Below are the code and all the weights of a small trained network. Each question names an input and a class and asks about switching units off, where a switched-off unit gives its printed mean instead of its output.

import numpy as np


def w(rows, s, z=0):
    codes = np.array(rows[::2]) - 128.0
    scale = np.full(codes.shape[1], s)
    scale[-1] = z or s
    return codes * scale


def f(y):
    return np.maximum(y, 0)


def log_softmax(a):
    a = a - a.max(-1, keepdims=True)
    return a - np.log(np.exp(a).sum(-1, keepdims=True))


def net(x, mask):
    res = np.array(x, float).reshape(1, 6) / 4 @ E
    y = f(res @ A[0][:, :-1].T + A[0][:, -1])
    res = res + np.where(mask, y, B[0][:, -1]) @ B[0][:, :-1]
    return log_softmax(res[-1] @ U[:, :-1].T + U[:, -1])


A, B = {}, {}
E = w([
[37,89,4,66,80,169,109],'x0',
[117,73,132,85,87,198,198],'x1',
[18,148,163,134,130,190,17],'x2',
[83,198,151,127,173,188,148],'x3',
[152,254,172,106,31,77,13],'x4',
[112,35,247,83,89,127,69],'x5',
],0.0091)
A[0] = w([
[123,114,246,142,75,91,47,251],'N0',
[151,98,44,89,86,174,166,162],'N1',
[107,107,29,105,103,165,64,50],'N2',
[146,150,87,134,127,4,85,94],'N3',
[2,58,57,54,39,228,131,231],'N4',
[63,153,177,164,167,201,167,35],'N5',
[74,163,58,87,110,146,172,151],'N6',
[128,146,192,128,181,245,112,172],'N7',
[197,100,72,122,166,139,173,128],'N8',
[148,89,202,83,78,51,58,175],'N9',
[114,171,168,154,162,187,68,190],'N10',
[209,106,81,137,154,164,230,181],'N11',
[138,115,185,94,97,56,54,144],'N12',
[182,141,159,131,77,99,56,85],'N13',
[196,193,68,169,161,53,145,168],'N14',
[195,173,76,184,96,57,87,177],'N15',
[127,177,195,133,223,255,152,217],'N16',
[147,182,76,231,63,88,64,246],'N17',
[130,79,62,38,122,164,74,217],'N18',
],0.0086,0.0025)
B[0] = w([
[71,114,194,70,169,82,83,210],'N0',
[113,65,95,160,80,125,165,183],'N1',
[131,108,109,137,103,206,62,179],'N2',
[188,174,76,100,145,162,95,176],'N3',
[46,108,94,171,44,224,129,252],'N4',
[94,144,123,159,190,149,148,165],'N5',
[143,93,133,129,99,154,144,175],'N6',
[81,172,166,187,175,152,198,175],'N7',
[160,65,39,80,109,75,181,183],'N8',
[87,72,138,59,151,102,111,197],'N9',
[71,152,196,179,195,83,113,175],'N10',
[190,71,76,128,91,71,254,210],'N11',
[101,83,142,85,155,74,49,186],'N12',
[111,146,144,114,172,97,93,178],'N13',
[219,117,70,180,144,86,90,199],'N14',
[233,169,75,142,81,112,20,191],'N15',
[119,158,181,208,178,141,182,190],'N16',
[196,156,174,134,100,170,87,192],'N17',
[27,104,86,123,57,196,147,188],'N18',
],0.008,0.016)
U = w([
[193,107,76,123,113,50,255,45],'0',
[58,111,93,142,41,213,137,18],'1',
[111,134,199,27,168,53,70,138],'2',
[131,205,202,191,202,129,196,252],'3',
[230,213,101,161,118,76,99,58],'4',
],0.0099,0.0013)

Each question gives the input, the list of numbers given to net, and the class t.
The units are the neurons (one row each of A and B). Each row of codes is followed by its name. A weight is (code - 128) times the scale printed after its matrix; where a second scale follows, it is the last column's (A, B and U).
mask holds one flag per neuron, in row order. A switched-off neuron (its flag False) gives its mean, the last column of its row in B, instead of its output. The means were averaged over made-up inputs and are rounded, as every weight is.
A unit's drop is (log p(t) with every unit on - log p(t) with that unit switched off) / (log p(t) with every unit on - log p(t) with every unit switched off).
top k neurons: the k neurons with the biggest drops, biggest first
drop of u: that unit's drop, to one decimal
input [3,0,-4,7,-6,-1], class 0: top neuron : [N11]
input [-5,4,-3,-7,7,-1], class 2: top 2 neurons : [N9 N0]
input [0,3,8,-5,-1,8], class 2: top 3 neurons : [N0 N12 N9]
input [-8,-4,-8,-7,-1,1], class 4: top 3 neurons : [N15 N14 N3]
input [3,-4,4,8,5,2], class 2: top 2 neurons : [N0 N12]
input [-1,7,7,7,-6,0], class 3: top 2 neurons : [N16 N7]
input [-4,-6,3,1,-7,8], class 3: top 2 neurons : [N7 N16]
input [-5,-1,-5,-6,6,1], class 2: top 2 neurons : [N9 N0]
input [6,-8,-5,-7,-7,8], class 1: top 2 neurons : [N18 N14]
input [0,-3,7,0,1,-7], class 4: drop of N15 : 0.1
input [1,3,1,-2,-8,-6], class 0: drop of N11 : 0.9
input [5,-3,-5,2,1,-1], class 0: drop of N11 : -0.1
